Below is a small trained network, with its code and all its weights. Each question gives an input and a target symbol and asks what happens when units are switched off, that is, made to give their printed mean instead of their output.

import numpy as np


def w(rows, s, z=0):
    codes = np.array(rows[::2]) - 128.0
    scale = np.full(codes.shape[1], s)
    scale[-1] = z or s
    return codes * scale


def f(y):
    return y / 2 * (1 + np.tanh(0.7978845608 * (y + 0.044715 * y**3)))


def softmax(a):
    e = np.exp(a - a.max(-1, keepdims=True))
    return e / e.sum(-1, keepdims=True)


def log_softmax(a):
    a = a - a.max(-1, keepdims=True)
    return a - np.log(np.exp(a).sum(-1, keepdims=True))


def net(x, mask):
    ids = ['ΓΛΣαβδεζηθμξπτφψ'.index(c) for c in x.split()]
    T = len(ids)
    res = E[ids] + P[:T]
    q, k, v = (res @ M[0].T for M in (Q, K, V))
    z = softmax(np.where(np.tri(T) > 0, q @ k.T / 2**0.5, -1e9)) @ v
    res = res + np.where(mask[0], z, O[0][:, -1]) @ O[0][:, :-1]
    y = f(res @ A[0][:, :-1].T + A[0][:, -1])
    res = res + np.where(mask[1:9], y, B[0][:, -1]) @ B[0][:, :-1]
    return log_softmax(res[-1] @ U[:, :-1].T + U[:, -1])


Q, K, V, O, A, B = {}, {}, {}, {}, {}, {}
E = w([
[127,116,126,123,172,80],'Γ',
[184,198,242,122,116,144],'Λ',
[102,121,141,144,171,86],'Σ',
[147,103,122,54,121,146],'α',
[122,84,129,163,164,70],'β',
[166,173,103,93,145,196],'δ',
[152,81,166,150,79,106],'ε',
[110,129,166,88,72,111],'ζ',
[65,141,133,56,65,151],'η',
[113,93,138,166,161,71],'θ',
[112,71,160,167,71,115],'μ',
[194,215,132,142,251,89],'ξ',
[99,136,51,204,116,199],'π',
[163,140,52,176,140,148],'τ',
[92,123,137,176,151,73],'φ',
[154,88,115,117,172,64],'ψ',
],0.027)
P = w([
[114,91,251,83,150,148],'0',
[150,86,156,84,143,98],'1',
[146,96,160,90,143,93],'2',
[149,98,158,105,120,110],'3',
[146,107,152,118,122,104],'4',
[150,118,141,120,117,100],'5',
[153,121,140,132,114,97],'6',
[158,125,128,129,102,91],'7',
[156,139,128,137,99,86],'8',
[153,145,125,146,88,84],'9',
[161,153,121,145,85,77],'10',
[146,168,128,157,86,78],'11',
],0.014)
Q[0] = w([
[146,82,126,117,6,171],'head 1',
[94,113,145,122,179,37],'head 1',
],0.016)
K[0] = w([
[113,249,78,188,38,33],'head 1',
[14,105,254,183,208,186],'head 1',
],0.0081)
V[0] = w([
[12,245,49,72,149,164],'head 1',
[2,160,204,212,88,46],'head 1',
],0.0076)
O[0] = w([
[58,130,162,107,209,130,91],'head 1',
[146,3,150,105,206,206,2],'head 1',
],0.016,0.0056)
A[0] = w([
[167,202,129,50,144,143,184],'neuron 1',
[116,213,113,123,102,176,44],'neuron 2',
[46,85,106,133,22,130,82],'neuron 3',
[164,89,124,103,2,202,113],'neuron 4',
[119,60,58,141,212,163,2],'neuron 5',
[186,117,220,24,135,128,91],'neuron 6',
[133,112,108,119,72,68,47],'neuron 7',
[21,73,94,58,115,8,93],'neuron 8',
],0.0098,0.01)
B[0] = w([
[184,113,160,109,162,123,250],'neuron 1',
[115,39,79,104,158,177,238],'neuron 2',
[151,75,253,126,202,151,152],'neuron 3',
[95,146,75,89,137,172,214],'neuron 4',
[138,227,179,142,161,248,150],'neuron 5',
[61,155,154,203,90,84,174],'neuron 6',
[109,163,187,162,93,169,173],'neuron 7',
[92,136,137,68,191,155,171],'neuron 8',
],0.011,0.014)
U = w([
[97,58,86,100,244,62,122],'Γ',
[203,143,169,194,208,91,107],'Λ',
[134,141,157,137,130,83,137],'Σ',
[73,236,164,87,105,137,93],'α',
[64,130,144,40,186,189,8],'β',
[171,194,99,34,171,195,116],'δ',
[145,120,124,101,23,165,90],'ε',
[72,90,123,86,57,94,181],'ζ',
[141,117,177,124,120,99,195],'η',
[135,187,99,176,8,100,120],'θ',
[139,53,135,67,127,165,88],'μ',
[166,135,213,149,140,144,141],'ξ',
[148,32,202,100,106,2,234],'π',
[169,208,241,148,61,123,87],'τ',
[35,152,67,180,152,197,166],'φ',
[144,152,214,97,101,199,98],'ψ',
],0.0099,0.011)

Each question gives the input, a string of symbols that net reads in full, and the target symbol t.
The units are the heads (2 rows each of Q, K, V and O) and the neurons (one row each of A and B). Each row of codes is followed by its name. A weight is (code - 128) times the scale printed after its matrix; where a second scale follows, it is the last column's (O, A, B and U).
mask holds one flag per unit, heads first, then neurons. A switched-off unit (its flag False) gives its mean, the last column of its rows in O or B, instead of its output. The means were averaged over made-up inputs and are rounded, as every weight is.
A unit's drop is (log p(t) with every unit on - log p(t) with that unit switched off) / (log p(t) with every unit on - log p(t) with every unit switched off).
The circuit of an input: a set's keep is (log p(t) with only the set's units on - log p(t) with every unit switched off) / (log p(t) with every unit on - log p(t) with every unit switched off). Starting from all 9 units, units are removed one at a time, each time the one whose removal leaves the highest keep (on an exact tie, the one counted first), for as long as the keep stays at least 0.8.
units of the circuit, in order: the units of the circuit, biggest drop first
most important unit: the unit with the biggest drop
top k neurons: the k neurons with the biggest drops, biggest first
drop when u is switched off: that unit's drop, to one decimal
input Σ β π θ ψ, target ξ: most important unit	neuron 5
input μ φ Σ δ π φ, target δ: top 2 neurons	(neuron 4; neuron 5)
input θ Σ ε δ ε Γ, target φ: top 3 neurons	(neuron 1; neuron 6; neuron 5)
input ψ ε η ε ψ δ δ π Σ α, target π: top 2 neurons	(neuron 4; neuron 5)
input ε δ μ π Σ, target ε: units of the circuit, in order	(head 1; neuron 1)
input β β ψ Γ δ δ Σ ε δ Γ Σ ε, target ε: top 3 neurons	(neuron 4; neuron 2; neuron 1)
input Γ δ δ δ ε δ ε δ π ξ Γ, target π: units of the circuit, in order	(neuron 5; neuron 4)
input π ε δ δ ψ δ ψ δ μ Σ, target Γ: top 2 neurons	(neuron 8; neuron 7)
input η δ η ε α π δ α π π π φ, target β: units of the circuit, in order	(head 1; neuron 5)
input μ ε δ ε Λ ε δ π Γ, target δ: units of the circuit, in order	(head 1; neuron 4; neuron 5)
input ψ δ ψ π δ Γ π δ δ δ π Σ, target θ: units of the circuit, in order	(head 1; neuron 1)
input φ ζ τ δ ε α π ψ β, target ψ: units of the circuit, in order	(neuron 5; head 1)
input α Γ α δ π δ π α ψ ψ, target τ: units of the circuit, in order	(head 1; neuron 7)
input δ π η θ δ δ ζ π τ β, target α: units of the circuit, in order	(head 1; neuron 8)
input θ δ α φ ε Σ, target φ: top 4 neurons	(neuron 1; neuron 5; neuron 4; neuron 6)
input β μ β π η ε δ ε η τ δ ε, target τ: top 3 neurons	(neuron 2; neuron 3; neuron 7)
input Σ π Σ π Γ ζ θ, target ξ: units of the circuit, in order	(neuron 5; head 1; neuron 4)
input π δ α, target π: most important unit	neuron 4
input δ Γ π π ζ, target π: top 2 neurons	(neuron 5; neuron 7)
input Σ Σ δ η δ μ φ, target ξ: top 3 neurons	(neuron 5; neuron 2; neuron 4)
input α ε δ ε, target ε: top 2 neurons	(neuron 4; neuron 1)
input ψ δ π τ ε Γ, target θ: units of the circuit, in order	(head 1; neuron 2; neuron 1)
input δ ξ ε μ, target ψ: top 2 neurons	(neuron 3; neuron 4)
input Γ Γ ε δ ε β Γ, target π: units of the circuit, in order	(neuron 4; neuron 5)
input δ ζ δ Γ, target α: units of the circuit, in order	(head 1)
input δ δ ε δ π π ψ μ Σ Σ β φ, target α: units of the circuit, in order	(head 1; neuron 8)
input ε δ δ Γ, target ε: top neuron	(neuron 4)
input μ θ Γ π ε δ μ π φ ψ θ, target δ: top 4 neurons	(neuron 4; neuron 5; neuron 2; neuron 6)
input α ε δ Λ δ Γ, target τ: drop when neuron 2 is switched off	0.1
